Here is a tiny trained network, its code and every weight. The questions are about switching its units off for an input and a class, where a switched-off unit gives its printed mean instead of its output.

import numpy as np


def w(rows, s, z=0):
    codes = np.array(rows[::2]) - 128.0
    scale = np.full(codes.shape[1], s)
    scale[-1] = z or s
    return codes * scale


def f(y):
    return y / 2 * (1 + np.tanh(0.7978845608 * (y + 0.044715 * y**3)))


def log_softmax(a):
    a = a - a.max(-1, keepdims=True)
    return a - np.log(np.exp(a).sum(-1, keepdims=True))


def net(x, mask):
    res = np.array(x, float).reshape(1, 3) / 4 @ E
    y = f(res @ A[0][:, :-1].T + A[0][:, -1])
    res = res + np.where(mask, y, B[0][:, -1]) @ B[0][:, :-1]
    return log_softmax(res[-1] @ U[:, :-1].T + U[:, -1])


A, B = {}, {}
E = w([
[51,159,3,149,135,17,123,195],'x0',
[99,74,151,241,139,87,119,112],'x1',
[127,210,190,189,137,105,124,122],'x2',
],0.0061)
A[0] = w([
[123,129,1,31,122,125,128,136,156],'neuron 0',
[129,137,161,164,118,116,126,111,192],'neuron 1',
[120,247,129,136,131,104,128,146,190],'neuron 2',
[132,123,159,112,130,144,125,119,142],'neuron 3',
[113,96,100,162,128,100,128,132,223],'neuron 4',
[143,116,142,87,129,160,133,121,105],'neuron 5',
[158,46,218,96,123,187,128,119,254],'neuron 6',
[109,84,48,153,130,98,125,137,148],'neuron 7',
[138,145,94,51,132,151,128,131,135],'neuron 8',
[131,129,123,130,130,123,125,140,90],'neuron 9',
[140,122,148,106,140,145,125,131,108],'neuron 10',
],0.022,0.0042)
B[0] = w([
[114,157,87,210,230,127,118,193,245],'neuron 0',
[123,145,97,132,194,131,125,112,164],'neuron 1',
[133,187,108,177,147,130,121,4,208],'neuron 2',
[107,74,106,142,92,110,126,154,153],'neuron 3',
[145,69,159,119,220,140,141,93,180],'neuron 4',
[112,82,128,161,53,130,127,192,162],'neuron 5',
[140,8,180,147,185,123,139,52,247],'neuron 6',
[130,11,194,155,102,133,140,137,199],'neuron 7',
[149,167,163,6,138,127,137,64,187],'neuron 8',
[108,123,116,187,39,148,109,160,126],'neuron 9',
[96,92,102,174,47,119,120,173,144],'neuron 10',
],0.022,0.015)
U = w([
[133,253,63,123,139,127,101,95,202],'0',
[124,82,129,196,175,130,134,132,217],'1',
[154,100,159,41,3,127,152,106,4],'2',
[124,150,103,88,44,133,122,205,5],'3',
[127,144,108,89,30,129,127,213,20],'4',
[123,156,112,99,38,132,124,234,27],'5',
[106,151,112,101,16,134,130,200,37],'6',
[120,212,71,79,141,134,112,227,149],'7',
],0.0067,0.0014)

Each question gives the input, the list of numbers given to net, and the class t.
The units are the neurons (one row each of A and B). Each row of codes is followed by its name. A weight is (code - 128) times the scale printed after its matrix; where a second scale follows, it is the last column's (A, B and U).
mask holds one flag per neuron, in row order. A switched-off neuron (its flag False) gives its mean, the last column of its row in B, instead of its output. The means were averaged over made-up inputs and are rounded, as every weight is.
A unit's drop is (log p(t) with every unit on - log p(t) with that unit switched off) / (log p(t) with every unit on - log p(t) with every unit switched off).
The circuit of an input: a set's keep is (log p(t) with only the set's units on - log p(t) with every unit switched off) / (log p(t) with every unit on - log p(t) with every unit switched off). Starting from all 11 units, units are removed one at a time, each time the one whose removal leaves the highest keep (on an exact tie, the one counted first), for as long as the keep stays at least 0.8.
units of the circuit, in order: the units of the circuit, biggest drop first
k most important neurons: the k neurons with the biggest drops, biggest first
drop of u: that unit's drop, to one decimal
input [6,-4,4], class 0: units of the circuit, in order => neuron 6; neuron 2
input [8,-5,8], class 0: 2 most important neurons => neuron 2; neuron 6
input [-8,-6,1], class 2: 2 most important neurons => neuron 0; neuron 8
input [3,3,7], class 0: 2 most important neurons => neuron 6; neuron 2
input [1,3,8], class 0: most important neuron => neuron 6
input [-6,-8,-1], class 2: 2 most important neurons => neuron 8; neuron 0
input [-1,5,7], class 0: 2 most important neurons => neuron 6; neuron 7
input [1,-3,-1], class 7: 2 most important neurons => neuron 6; neuron 2
input [0,-8,-3], class 7: drop of neuron 2 => 0.1
input [3,-2,3], class 0: drop of neuron 6 => 0.4
input [-1,6,8], class 0: drop of neuron 7 => 0.2
